Here is a tiny trained network, its code and every weight. The questions are about switching its units off for an input and a class, where a switched-off unit gives its printed mean instead of its output.

import numpy as np


def w(rows, s, z=0):
    codes = np.array(rows[::2]) - 128.0
    scale = np.full(codes.shape[1], s)
    scale[-1] = z or s
    return codes * scale


def f(y):
    return y / 2 * (1 + np.tanh(0.7978845608 * (y + 0.044715 * y**3)))


def log_softmax(a):
    a = a - a.max(-1, keepdims=True)
    return a - np.log(np.exp(a).sum(-1, keepdims=True))


def net(x, mask):
    res = np.array(x, float).reshape(1, 5) / 4 @ E
    y = f(res @ A[0][:, :-1].T + A[0][:, -1])
    res = res + np.where(mask, y, B[0][:, -1]) @ B[0][:, :-1]
    return log_softmax(res[-1] @ U[:, :-1].T + U[:, -1])


A, B = {}, {}
E = w([
[36,175,153,103,215,201,224,153,103,111,142],'x0',
[203,102,86,145,186,84,91,118,127,180,168],'x1',
[158,137,9,123,133,198,148,102,144,94,108],'x2',
[13,104,107,106,91,109,137,107,144,100,232],'x3',
[185,3,157,106,209,182,119,98,158,153,235],'x4',
],0.0061)
A[0] = w([
[163,112,132,137,176,134,123,130,125,142,153,33],'n0',
[30,104,160,125,85,89,119,123,129,119,211,145],'n1',
[209,141,126,131,184,110,122,129,119,139,97,164],'n2',
[111,160,35,121,87,117,126,131,139,132,99,113],'n3',
[184,116,147,136,92,93,103,122,115,127,104,213],'n4',
[36,97,170,128,79,99,120,125,138,129,212,75],'n5',
[108,157,49,136,85,107,124,120,121,108,102,156],'n6',
[126,137,134,112,125,107,122,124,124,128,128,173],'n7',
[84,139,168,113,84,75,123,122,116,111,141,161],'n8',
[92,155,154,126,132,137,135,144,144,125,87,32],'n9',
[177,114,114,110,162,118,124,139,158,132,145,89],'n10',
[131,118,162,129,170,164,139,129,132,134,139,154],'n11',
[95,150,149,137,126,149,151,141,126,141,91,5],'n12',
[111,124,133,144,122,127,129,130,135,126,147,110],'n13',
[118,71,113,126,182,164,131,120,139,129,244,101],'n14',
[94,163,36,131,63,119,124,132,130,131,82,131],'n15',
[244,132,145,134,82,51,86,128,123,141,65,186],'n16',
[107,171,110,138,198,62,140,139,112,147,152,103],'n17',
[104,129,111,127,112,223,159,124,120,111,99,95],'n18',
[113,183,115,134,239,24,132,135,105,151,160,165],'n19',
[9,218,177,133,132,115,163,142,118,124,39,165],'n20',
[145,127,129,123,140,133,129,128,124,138,141,68],'n21',
[128,142,117,113,132,112,128,123,129,126,128,106],'n22',
[119,131,137,139,145,140,138,139,119,131,130,85],'n23',
[201,136,138,131,108,82,106,134,138,130,83,146],'n24',
[56,190,161,117,130,113,156,142,119,119,71,159],'n25',
],0.014,0.0021)
B[0] = w([
[171,120,126,132,158,142,123,106,97,130,140,161],'n0',
[47,131,196,105,59,122,118,141,176,160,90,205],'n1',
[107,121,138,218,164,126,125,133,112,200,162,189],'n2',
[110,120,55,114,124,134,126,126,132,51,73,177],'n3',
[113,143,132,112,114,135,141,149,180,175,111,180],'n4',
[21,132,172,88,55,138,133,135,195,132,140,199],'n5',
[128,125,42,118,130,127,135,135,137,65,84,180],'n6',
[123,116,117,128,115,165,146,123,136,142,138,134],'n7',
[118,120,114,198,162,128,127,141,128,174,130,172],'n8',
[105,129,147,108,111,136,129,116,95,121,155,154],'n9',
[143,159,168,145,162,125,147,134,93,159,138,160],'n10',
[148,138,129,90,177,115,123,114,141,104,150,168],'n11',
[97,124,160,101,124,138,137,126,101,102,155,153],'n12',
[122,138,132,119,110,139,126,118,132,139,126,132],'n13',
[249,133,118,117,59,119,129,122,20,135,119,220],'n14',
[142,134,5,121,152,128,134,125,140,61,90,195],'n15',
[118,129,103,147,70,139,122,163,226,224,110,233],'n16',
[142,114,128,122,149,118,113,133,198,116,125,149],'n17',
[160,125,115,104,181,112,120,132,161,88,122,176],'n18',
[162,130,111,106,161,143,136,144,214,156,127,170],'n19',
[60,128,180,187,103,119,124,106,3,148,160,246],'n20',
[142,117,137,136,140,121,126,120,120,125,125,132],'n21',
[133,98,141,142,122,142,113,127,131,105,105,127],'n22',
[136,98,141,110,125,134,105,105,141,115,123,134],'n23',
[106,112,111,135,76,109,125,141,169,190,124,187],'n24',
[87,123,169,173,123,134,124,112,50,142,147,205],'n25',
],0.022,0.013)
U = w([
[56,112,176,167,65,131,114,180,226,217,134,250],'0',
[242,112,145,149,188,132,140,107,98,159,205,108],'1',
[128,117,54,119,219,154,149,138,237,25,93,44],'2',
[180,126,135,52,62,116,134,146,196,124,102,111],'3',
[93,132,227,150,125,130,139,43,2,93,214,26],'4',
[119,132,56,181,90,125,151,111,79,75,81,149],'5',
],0.0055,0.0014)

Each question gives the input, the list of numbers given to net, and the class t.
The units are the neurons (one row each of A and B). Each row of codes is followed by its name. A weight is (code - 128) times the scale printed after its matrix; where a second scale follows, it is the last column's (A, B and U).
mask holds one flag per neuron, in row order. A switched-off neuron (its flag False) gives its mean, the last column of its row in B, instead of its output. The means were averaged over made-up inputs and are rounded, as every weight is.
A unit's drop is (log p(t) with every unit on - log p(t) with that unit switched off) / (log p(t) with every unit on - log p(t) with every unit switched off).
The circuit of an input: a set's keep is (log p(t) with only the set's units on - log p(t) with every unit switched off) / (log p(t) with every unit on - log p(t) with every unit switched off). Starting from the 12 units with the biggest drops (on a tie, the unit counted first), units are removed one at a time, each time the one whose removal leaves the highest keep (on an exact tie, the one counted first), for as long as the keep stays at least 0.8.
circuit, biggest first: the units of the circuit, biggest drop first
most important unit: the unit with the biggest drop
top k neurons: the k neurons with the biggest drops, biggest first
drop of u: that unit's drop, to one decimal
input [-7,5,1,8,-7], class 2: most important unit : n15
input [-1,-3,-1,6,8], class 3: circuit, biggest first : (n14 n20)
input [2,-6,6,-7,5], class 2: circuit, biggest first : (n20 n18)
input [3,7,1,-3,0], class 1: circuit, biggest first : (n1 n5)
input [6,7,7,0,-8], class 2: circuit, biggest first : (n14 n15)
input [2,1,-6,1,6], class 3: circuit, biggest first : (n20 n14)
input [-3,-6,-2,6,-8], class 4: top 2 neurons : (n20 n25)
input [3,-3,1,8,6], class 3: top 3 neurons : (n14 n20 n16)
input [3,-8,2,7,0], class 4: top 3 neurons : (n20 n16 n25)
input [0,3,1,4,0], class 3: top 4 neurons : (n20 n16 n2 n25)
input [3,-5,-7,7,-5], class 4: top 2 neurons : (n20 n25)
input [5,5,8,2,-7], class 2: top 3 neurons : (n14 n15 n18)
input [6,3,6,-7,-6], class 5: top 2 neurons : (n15 n3)
input [-3,-2,-1,-3,-8], class 5: top neuron : (n15)
input [-1,-8,8,6,-8], class 5: top 2 neurons : (n20 n15)
input [7,-8,7,-3,-7], class 4: top 2 neurons : (n20 n25)
input [6,-7,2,2,8], class 3: top 2 neurons : (n20 n25)
input [-2,6,6,-5,-7], class 2: top 2 neurons : (n15 n3)
input [3,-2,1,0,-7], class 4: drop of n20 : 1.1
input [-1,6,-7,-7,8], class 1: drop of n14 : 0.6
input [7,-3,8,-1,-5], class 5: drop of n18 : 0.6
input [-6,0,6,-3,-8], class 2: top 2 neurons : (n15 n14)
